Below are the code and all the weights of a small trained network. Each question names an input and a target symbol and asks about switching units off, where a switched-off unit gives its printed mean instead of its output.

import numpy as np


def w(rows, s, z=0):
    codes = np.array(rows[::2]) - 128.0
    scale = np.full(codes.shape[1], s)
    scale[-1] = z or s
    return codes * scale


def f(y):
    return y / 2 * (1 + np.tanh(0.7978845608 * (y + 0.044715 * y**3)))


def softmax(a):
    e = np.exp(a - a.max(-1, keepdims=True))
    return e / e.sum(-1, keepdims=True)


def log_softmax(a):
    a = a - a.max(-1, keepdims=True)
    return a - np.log(np.exp(a).sum(-1, keepdims=True))


def net(x, mask):
    ids = ['αγδζμξπτω'.index(c) for c in x.split()]
    T = len(ids)
    res = E[ids] + P[:T]
    u = 0
    for l in range(2):
        r = res
        for j in range(2):
            rows = slice(3 * j, 3 * j + 3)
            q, k, v = (r @ M[l][rows].T for M in (Q, K, V))
            z = softmax(np.where(np.tri(T) > 0, q @ k.T / 3**0.5, -1e9)) @ v
            o = O[l][rows]
            res = res + np.where(mask[u + j], z, o[:, -1]) @ o[:, :-1]
        u += 2
        y = f(res @ A[l][:, :-1].T + A[l][:, -1])
        res = res + np.where(mask[u : u + 8], y, B[l][:, -1]) @ B[l][:, :-1]
        u += 8
    return log_softmax(res[-1] @ U[:, :-1].T + U[:, -1])


Q, K, V, O, A, B = {}, {}, {}, {}, {}, {}
E = w([
[112,58,133],'α',
[138,90,122],'γ',
[157,104,114],'δ',
[64,122,87],'ζ',
[166,173,141],'μ',
[144,152,1],'ξ',
[160,71,93],'π',
[151,199,178],'τ',
[73,103,179],'ω',
],0.024)
P = w([
[253,41,131],'0',
[222,52,117],'1',
[205,49,100],'2',
[200,52,95],'3',
[175,62,84],'4',
[150,74,76],'5',
[132,75,65],'6',
[111,94,49],'7',
[93,96,45],'8',
[85,99,55],'9',
[90,102,48],'10',
[125,96,38],'11',
],0.0038)
Q[0] = w([
[131,4,65],'L0H0',
[101,42,74],'L0H0',
[5,208,85],'L0H0',
[78,232,45],'L0H1',
[97,237,66],'L0H1',
[69,178,94],'L0H1',
],0.011)
K[0] = w([
[2,117,90],'L0H0',
[46,125,104],'L0H0',
[198,155,29],'L0H0',
[79,135,58],'L0H1',
[71,203,61],'L0H1',
[20,153,77],'L0H1',
],0.012)
V[0] = w([
[229,72,167],'L0H0',
[97,124,207],'L0H0',
[196,121,127],'L0H0',
[152,69,228],'L0H1',
[32,178,54],'L0H1',
[2,163,113],'L0H1',
],0.0083)
O[0] = w([
[93,206,66,101],'L0H0',
[159,223,60,67],'L0H0',
[68,176,95,139],'L0H0',
[66,167,89,3],'L0H1',
[253,78,240,208],'L0H1',
[165,33,162,128],'L0H1',
],0.0063,0.0038)
A[0] = w([
[210,144,155,17],'L0N0',
[160,72,105,103],'L0N1',
[89,105,85,107],'L0N2',
[36,65,186,105],'L0N3',
[77,106,54,139],'L0N4',
[181,127,156,2],'L0N5',
[182,79,112,110],'L0N6',
[121,130,249,124],'L0N7',
],0.011,0.0075)
B[0] = w([
[150,177,86,181],'L0N0',
[113,57,206,208],'L0N1',
[187,131,37,148],'L0N2',
[2,159,60,226],'L0N3',
[223,14,107,188],'L0N4',
[154,171,118,142],'L0N5',
[118,130,245,224],'L0N6',
[30,198,66,254],'L0N7',
],0.0058,0.0061)
Q[1] = w([
[124,108,8],'L1H0',
[105,168,117],'L1H0',
[159,110,178],'L1H0',
[133,109,143],'L1H1',
[62,64,172],'L1H1',
[122,61,83],'L1H1',
],0.012)
K[1] = w([
[27,110,3],'L1H0',
[254,201,104],'L1H0',
[121,45,70],'L1H0',
[179,124,101],'L1H1',
[245,176,48],'L1H1',
[237,125,163],'L1H1',
],0.0067)
V[1] = w([
[90,113,170],'L1H0',
[49,163,138],'L1H0',
[168,118,114],'L1H0',
[2,104,129],'L1H1',
[126,102,112],'L1H1',
[178,89,194],'L1H1',
],0.0066)
O[1] = w([
[117,160,75,199],'L1H0',
[1,171,95,105],'L1H0',
[185,111,147,120],'L1H0',
[26,101,113,251],'L1H1',
[126,94,126,156],'L1H1',
[185,97,204,76],'L1H1',
],0.0058,0.0023)
A[1] = w([
[129,107,39,3],'L1N0',
[147,255,149,93],'L1N1',
[121,68,162,132],'L1N2',
[126,71,59,65],'L1N3',
[186,117,217,97],'L1N4',
[197,72,110,31],'L1N5',
[82,86,102,68],'L1N6',
[224,212,50,95],'L1N7',
],0.0096,0.011)
B[1] = w([
[80,41,152,135],'L1N0',
[62,107,206,254],'L1N1',
[150,182,144,225],'L1N2',
[15,52,168,162],'L1N3',
[78,172,73,207],'L1N4',
[199,100,142,178],'L1N5',
[176,156,177,158],'L1N6',
[253,148,109,198],'L1N7',
],0.011,0.0063)
U = w([
[73,68,115,11],'α',
[133,127,51,143],'γ',
[158,157,10,154],'δ',
[130,98,195,198],'ζ',
[161,236,12,169],'μ',
[208,150,137,114],'ξ',
[160,69,112,66],'π',
[106,238,159,45],'τ',
[62,171,6,163],'ω',
],0.011)

Each question gives the input, a string of symbols that net reads in full, and the target symbol t.
The units are the heads (3 rows each of Q, K, V and O) and the neurons (one row each of A and B). Each row of codes is followed by its name. A weight is (code - 128) times the scale printed after its matrix; where a second scale follows, it is the last column's (O, A, B and U).
mask holds one flag per unit, layer by layer, with each layer's heads first. A switched-off unit (its flag False) gives its mean, the last column of its rows in O or B, instead of its output. The means were averaged over made-up inputs and are rounded, as every weight is.
A unit's drop is (log p(t) with every unit on - log p(t) with that unit switched off) / (log p(t) with every unit on - log p(t) with every unit switched off).
The circuit of an input: a set's keep is (log p(t) with only the set's units on - log p(t) with every unit switched off) / (log p(t) with every unit on - log p(t) with every unit switched off). Starting from the 12 units with the biggest drops (on a tie, the unit counted first), units are removed one at a time, each time the one whose removal leaves the highest keep (on an exact tie, the one counted first), for as long as the keep stays at least 0.8.
units of the circuit, in order: the units of the circuit, biggest drop first
unit that matters most: the unit with the biggest drop
top k neurons: the k neurons with the biggest drops, biggest first
top k neurons in layer l: the k neurons of layer l with the biggest drops, biggest first
which heads matter: for each layer, one digit per head in row order, 1 if its drop is at least 0.15 and else 0, layers parted by /
drop when u is switched off: that unit's drop, to one decimal
input τ ξ τ π τ τ τ τ μ τ τ, target ξ: units of the circuit, in order -> [L0N3 L0H1 L0N0]
input α π μ τ δ τ μ ξ τ γ, target ξ: unit that matters most -> L1H1
input ω τ μ ξ π, target ξ: which heads matter -> 10 / 01
input τ ξ δ δ, target ξ: top 2 neurons in layer 1 -> [L1N7 L1N5]
input μ μ ω δ, target ω: which heads matter -> 01 / 11
input γ ζ τ μ τ ξ π, target ξ: units of the circuit, in order -> [L1H1 L0N3 L1N1]
input μ δ μ τ μ ζ ξ, target ξ: which heads matter -> 01 / 00
input δ τ π, target π: top 3 neurons -> [L0N4 L1N3 L0N3]
input γ π γ ζ γ ζ τ δ ω τ τ α, target α: top 2 neurons in layer 0 -> [L0N4 L0N3]
input δ ξ μ, target μ: top 3 neurons in layer 1 -> [L1N7 L1N4 L1N5]
input γ ζ ξ τ τ τ ξ τ τ τ ω ω, target ω: top 2 neurons -> [L0N3 L0N7]
input π τ ζ π μ ω δ, target ω: which heads matter -> 01 / 10
input τ τ μ τ μ, target μ: which heads matter -> 11 / 00
input τ γ τ γ τ τ π δ, target δ: top 2 neurons in layer 0 -> [L0N3 L0N7]
input π α ζ μ ω μ, target ω: which heads matter -> 00 / 01
input ξ τ μ τ μ ξ μ, target ξ: unit that matters most -> L1N7
input ω τ α δ ω π ξ μ δ, target δ: top 3 neurons in layer 1 -> [L1N1 L1N2 L1N6]
input ω ω δ τ α τ τ γ, target ω: top 2 neurons -> [L1N3 L1N5]
input γ τ ζ ζ ω α π γ γ, target ω: top 2 neurons in layer 0 -> [L0N3 L0N6]
input α π τ μ τ ω τ α, target ω: top 2 neurons in layer 0 -> [L0N3 L0N1]
input ω α ζ τ ω τ τ π α, target α: top 3 neurons -> [L1N3 L0N3 L0N4]
input ζ τ δ τ π δ τ τ ξ μ, target ξ: units of the circuit, in order -> [L1H0 L0H1 L0H0]
input μ τ ω τ α, target ω: which heads matter -> 01 / 10
input μ ζ ω τ ω τ ω ω ξ, target ξ: top neuron -> [L1N5]
input τ δ π ζ δ ω τ, target ω: top 2 neurons in layer 0 -> [L0N3 L0N6]
input ζ ω τ π δ ω τ μ, target ω: drop when L1N7 is switched off -> 0.2
input τ μ τ, target τ: drop when L1N1 is switched off -> 1.8
input π τ ξ τ τ τ τ δ τ, target ξ: top neuron in layer 1 -> [L1N7]
input τ τ μ τ μ τ π, target π: drop when L1N1 is switched off -> 0.1
input τ ω τ, target ω: drop when L0N2 is switched off -> 0.0
